[128 = 0]
1: [136 137 139 135 129 127 127 131 112 105 121  99  96 118  97 101  41  98
 109  87  56  80  90 104 113 109 123 125 124 127 138 135 129 139 150 129
 135 145]
2: [141 148 160 151 123 137 137 150 144 132 142 121 135 127 119 113 102 112
 118  99  64  74  72  92  95  87 111  87 107  95  84 105 119 112  89  99
 116  74]
3: [147 131 145 144 127 132 135 185 150 147 155 162 174 137 137 135 163 139
 146 154 185 179 174 150 156 163 150 170 145 150 168 160 131 154 171 142
 127 141]
1
4: [ 29  45  80  94  29 106  91  83  73  78 112 111 137 132 138 138 179 145
 150 166 222 179 178 148 144 156 142 149 142 133 135 133 124 130 130 123
 127 111]
3
5: [103  93 137 135  92 124 123 148 111  98 131  98 110 124  99 101  57 101
 111  84  93 119 135 125 142 166 154 178 155 174 209 190 141 191 243 199
 172 197]
1
6: [165 153 155 145 176 139 143 190 171 158 162 153 184 139 156 151 206 161
 150 173 217 185 194 157 151 160 142 148 130 133 145 133 126 123 108 108
 115  83]
3
7: [ 87 109  98 107 147 130 135 121 161 171 146 175 166 135 160 158 201 164
 144 174 227 201 207 180 171 178 145 179 161 170 190 158 138 151 174 156
 129 119]
3
8: [ 89 110  85  86 105 116 117  54 111 125 111 152 125 130 153 152 196 157
 136 160 186 171 159 160 145 129 117 123 129 127 121 111 129 117 102 136
 129 159]
4
9: [ 31  50  85 102  52 111 102  98  65  79 114  94  97 124 108 115 101 122
 130 134 160 164 169 151 158 176 155 176 150 161 171 155 131 144 143 120
 116  74]
4
10: [139 129 130 129 145 126 127 128 125 121 130 126 137 130 132 128 119 138
 136 155 166 159 162 144 137 146 139 140 131 139 130 126 127 121 108 115
 121  94]
3
11: [124 141 129 123 126 124 125 102 115 126 118 130 119 126 127 135 138 141
 129 138 149 143 131 139 120 135 125 126 128 123 127 121 128 125 127 124
 127 148]
10
12: [157 150 146 141 128 133 130  99 131 126 134 133 143 131 136 136 167 139
 138 150 144 146 142 127 127 123 127 118 121 121 114 123 125 125 129 134
 134 154]
11
13: [ 80  93 108 120   1 117 111 104  98  94 119 104 122 126 119 118 137 124
 138 129 140  91 139 132 136 145 115 141 137 141 150 147 131 153 156 156
 150 180]
11
14: [130 121 116 113  72 118 109  83  84  89 116 119 122 128 140 140 204 148
 147 161 210 178 175 148 127 142 134 132 122 129 121 123 127 128 130 136
 140 166]
8
15: [128 118 153 147 113 130 127 172 115  96 125  84 100 120  83  79   1  79
 100  70  12  73  74  86  95 115 132 114 124 129 132 145 129 147 152 134
 140 150]
1
16: [124  99 125 126  79 119 112 139 105 109 140 123 170 135 148 141 199 154
 156 166 196 188 175 141 142 148 140 139 118 128 123 143 125 135 132 124
 131 121]
14
17: [ 29  45  70  82  13  98  89  41  57  65  95  95  91 124 119 122 128 130
 132 133 140 143 134 134 127 132 130 132 133 137 145 137 131 143 171 155
 143 172]
13
18: [140 120 134 137  95 124 118 134 103 109 123 106 133 128 119 117 127 123
 134 130 137 145 135 125 133 140 137 140 135 135 144 147 130 142 173 155
 147 168]
11
19: [108 102 116 116  78 118 112 105  93  87 110  98  97 124 110 119 110 121
 130 134 148 143 131 136 138 131 141 139 132 134 134 125 127 124 116 121
 122 106]
11
20: [ 88  72  84 102  51 121  92  51  42  52  90  75  76 120  99 115  97 118
 132 135 159 137 140 126 132 139 135 135 127 125 138 144 131 152 203 173
 159 250]
17
21: [129 140 114 121 157 132 131 102 149 159 135 161 148 133 157 158 197 156
 138 161 183 152 149 146 139 130 122 127 127 129 129 118 130 116 125 130
 131 159]
12
22: [134 118 148 148 106 132 127 164 123 120 142 110 143 129 120 123 104 124
 135 121 123 130 148 117 129 140 141 156 131 135 142 144 128 147 155 130
 135 111]
18
23: [148 132 140 137 101 126 122 136 106 104 122 109 137 131 128 130 136 134
 139 144 153 150 141 127 127 136 134 127 124 116 128 142 128 137 157 153
 144 170]
18
24: [152 146 143 138 156 134 137 142 132 126 122 123 105 123 109 111  74 112
 114  99  69  90 103 111 115 114 121 112 121 120 112 116 125 112 101 114
 117  97]
2
25: [138 133 135 130 147 132 138 140 127 130 118 125 109 124 114 116  91 110
 117 105  79  99  98 117 119 119 122 121 125 129 139 136 131 144 158 144
 141 176]
1
26: [177 152 161 158 143 137 131 173 130 131 148 129 170 138 140 136 174 145
 150 160 208 172 185 133 139 150 141 142 131 132 134 140 125 135 115 115
 124 102]
6
27: [149 137 128 123 114 122 113  68 100 103 119 114 113 126 127 134 151 141
 135 148 169 160 161 139 134 133 125 124 125 117 111 117 124 108  89  99
 113  81]
10
28: [ 72  79 124 126  47 118 107 105  75  64 106  80  84 119  82  81  33  88
 111  91  68  98 113 112 130 146 150 155 140 142 168 165 132 161 186 153
 143 146]
5
29: [137 132 121 124 133 125 127  98 118 125 116 110 108 123 117 115  94 119
 118 124 129 128 128 141 142 138 137 151 146 154 174 164 126 156 189 177
 151 184]
18
30: [ 87  95 107 118  61 114 105  80  77  71  99  93  52 121 123 110  87 110
 122 122  94  94 102 110 104 112 121 106 116 112 101 107 124 115 100 104
 116  91]
19
31: [125 123 138 124  84 123 117 128 104  93 136 104 150 132 127 132 154 140
 155 164 218 183 177 142 138 153 144 145 127 138 131 138 125 137 137 121
 131 120]
16
32: [158 147 148 145 157 134 138 158 150 147 145 142 156 133 141 144 155 138
 136 146 149 143 129 119 118 109 117 106 112 103  99 108 121 107  89 101
 117  97]
12
33: [194 169 190 182 184 151 155 255 180 170 182 148 212 142 148 137 174 137
 151 150 183 167 158 124 129 128 140 131 127 121 118 130 122 125 114 104
 120  72]
6
34: [120 111 134 138  87 123 114 134 100  94 126 103 124 131 127 133 148 131
 133 141 176 151 147 124 128 129 132 117 119 118 106 117 122 114 106 103
 121  81]
27
35: [115 112 130 132 127 126 128 144 130 131 129 128 144 127 130 119  95 118
 125 115  95 110 113 114 123 128 131 132 131 133 135 140 130 137 145 133
 127 110]
22
36: [ 89  89 137 134  76 119 109 131  97  98 125 106 143 134 124 122 130 132
 144 145 181 170 161 129 136 140 140 125 121 115 137 114 118 104  72  62
 101   2]
34
37: [189 178 174 164 174 143 145 192 159 150 145 134 151 130 126 114 109 122
 118 105  57  78  73  87  92  77 107  75  95  84  51  81 112  77  29  49
  91   8]
2
38: [150 139 151 143 122 131 136 175 148 130 138 137 147 132 134 131 127 123
 132 109 137 115 112 104 114  94 121  96 113 101  88 106 120 104  72  78
 103  35]
32
39: [170 145 177 175 164 145 147 252 181 164 180 143 216 144 150 137 186 146
 157 158 205 187 172 135 139 155 157 162 139 143 149 156 128 143 155 125
 128  67]
33
40: [103 100 124 124  89 120 114 107  87  83 124 103 113 127 126 122 149 134
 138 152 214 181 179 156 157 167 150 166 146 151 163 151 131 143 156 145
 133 130]
31
41: [166 160 148 140 156 132 134 133 125 108 120 113 103 121 106 107  60 107
 107  82  47  69  71  95  99 103 115 108 120 114 112 117 127 126 124 138
 125 127]
24
42: [175 161 164 155 169 145 144 193 167 166 148 135 144 128 121 113  86 102
 117  92  41  62  71  92 100 100 121 116 121 119 125 137 130 150 166 158
 152 185]
25
43: [125 127 141 143 152 135 137 173 149 144 145 132 151 131 130 123 102 121
 122 110  99 102  88 105 120 106 127 114 118 119 120 124 127 131 137 129
 132 150]
35
44: [ 57  76  87  94  46 110 102  79  88  78 116 119 117 130 135 138 178 146
 144 158 196 173 168 149 144 148 141 139 131 123 131 127 127 120 125 123
 126 117]
4
45: [ 94 106 110 104  77 117 119  77  89  92 103  93  88 116 106 107  73 109
 111 106  80  98 112 133 132 137 135 148 141 149 161 146 137 162 183 166
 150 183]
28
46: [207 173 207 161 190 144 145 191 161 148 140 131 136 125 114 110  80 107
 112  88  29  62  68  91  91  94 118 104 120 123 118 129 129 145 158 161
 151 204]
42
47: [ 85  86 123 120  92 126 128 127 110 137 135 128 134 128 122 121 107 126
 133 130 175 175 183 161 163 194 158 197 164 180 211 175 142 180 225 192
 162 205]
5
48: [ 94 102 113 110  71 117 104  92  83  87 108  96 119 127 127 126 145 138
 142 152 192 173 165 141 141 150 139 143 130 128 120 124 125 121 123 104
 112  82]
44
49: [168 134 190 184 153 141 145 255 155 146 177 109 199 139 122 101  97 111
 145 113 110 121 113  91 104 106 131 108 107  91  78 117 112 100  49  41
  87   1]
38
50: [154 142 155 160 153 135 139 201 159 149 156 129 164 134 131 123 121 118
 124 118 105 102 104 101 111 116 124 102 120 112 102 122 122 118 109 101
 120  87]
43
51: [ 36  46  87 102  17 104  87  63  55  71 114 109 128 131 134 135 176 146
 152 179 236 208 198 161 157 168 144 171 137 144 152 150 130 141 157 136
 133 152]
4
52: [171 176 142 134 196 140 145 134 168 166 135 148 118 125 124 128  87 117
 109 106  57  83  95 122 126 122 119 126 132 134 140 130 132 126 129 150
 126 143]
25
53: [ 60  72 103 109  55 116 105 112  88  95 122  94 117 126 108 113  98 120
 131 125 146 149 168 142 154 173 153 176 156 166 197 176 137 175 225 182
 153 184]
47
54: [200 209 195 183 255 161 178 255 245 224 188 197 210 142 160 146 166 135
 133 132 115 121 120 117 116 118 123 116 124 116 113 113 124 108  88  91
 108  73]
33
55: [117  92 149 151  67 121 111 197  96  87 147  78 151 133 115 112 117 118
 144 136 170 153 160 119 132 154 150 143 130 118 133 154 124 143 149 114
 131  86]
22
56: [128 108 141 141 114 136 134 176 142 120 135 111 129 125 107 105  84 101
 120 100  78 109 116 111 118 137 139 133 127 128 126 136 125 123 114  98
 112  51]
35
57: [ 39  39  62  79  28 102 104  35  77  93 111 126 132 133 156 162 236 174
 160 200 255 241 218 190 177 183 150 169 146 151 163 136 133 139 154 160
 138 145]
51
58: [ 88 101 104 109  55 114 104 100  71  75 113  95 113 126 119 114 111 127
 136 126 133 121 126 114 110 122 129 118 121 121 110 130 125 129 135 133
 135 150]
19
59: [157 155 135 134 145 129 130 105 120 122 114 119 103 119 119 122  96 123
 123 128 127 135 135 140 138 139 132 135 133 129 114 118 127 119 101 100
 112  75]
10
60: [104 110 110 102  89 116 112  79 123 127 122 128 142 134 153 156 207 176
 154 184 248 205 199 165 159 162 143 148 140 144 151 147 132 140 148 152
 140 161]
14
61: [148 139 128 126 146 134 125 137 142 143 131 127 121 123  96 117  90 115
 111 100  61  89  88 119 120 121 125 126 132 135 142 133 134 137 142 141
 127 133]
25
62: [ 63  74 100 105   4 103  94  59  40  41  94  77  96 123 110 116 115 132
 137 143 140 190 124 114 114 123 127 111 118 112 111 122 124 124 123 118
 133 102]
58
63: [146 131 126 125 127 123 122 128 120 114 125 123 127 129 131 130 134 132
 128 129 133 116 123 118 118 111 122 115 118 107 104 109 118 104  58  78
  99  45]
38
64: [143 157 129 128 155 133 137 133 147 145 130 139 120 127 126 128 111 122
 119 119 116 122 135 136 131 132 127 138 133 137 140 130 129 129 118 121
 122 115]
59
65: [ 71  70  93  97  82 115 105  78  83  95 112 105 108 125 120 126 123 132
 134 150 152 145 151 133 141 139 133 141 133 139 138 139 127 144 157 151
 146 191]
58
66: [ 74  80  88 100  44 110  99  64  64  68  95  94  86 121 114 112  96 127
 131 133 146 148 158 137 144 140 134 135 134 134 140 139 130 143 166 161
 150 209]
65
67: [111 117 118 125 123 124 126 120 118 131 123 126 123 129 129 133 148 131
 128 131 144 155 138 138 135 143 132 138 132 133 136 141 130 142 132 137
 128 130]
11
68: [129 123 132 144 136 130 131 156 150 126 134 128 131 129 122 118 104 115
 120 101  58  80  83  95 101  98 115 101 109 104  94 109 122 113  88 102
 115  94]
2
69: [147 156 127 133 169 137 143 154 173 175 160 178 188 140 175 169 253 173
 156 186 242 203 193 167 158 153 136 142 137 130 143 122 129 122 127 124
 122 113]
6
70: [133 142 122 117 138 127 126 121 119 136 121 139 117 126 133 136 133 127
 124 125 104 105 100 124 115 101 112  95 115 110 102 104 123 110  92 111
 120 124]
68
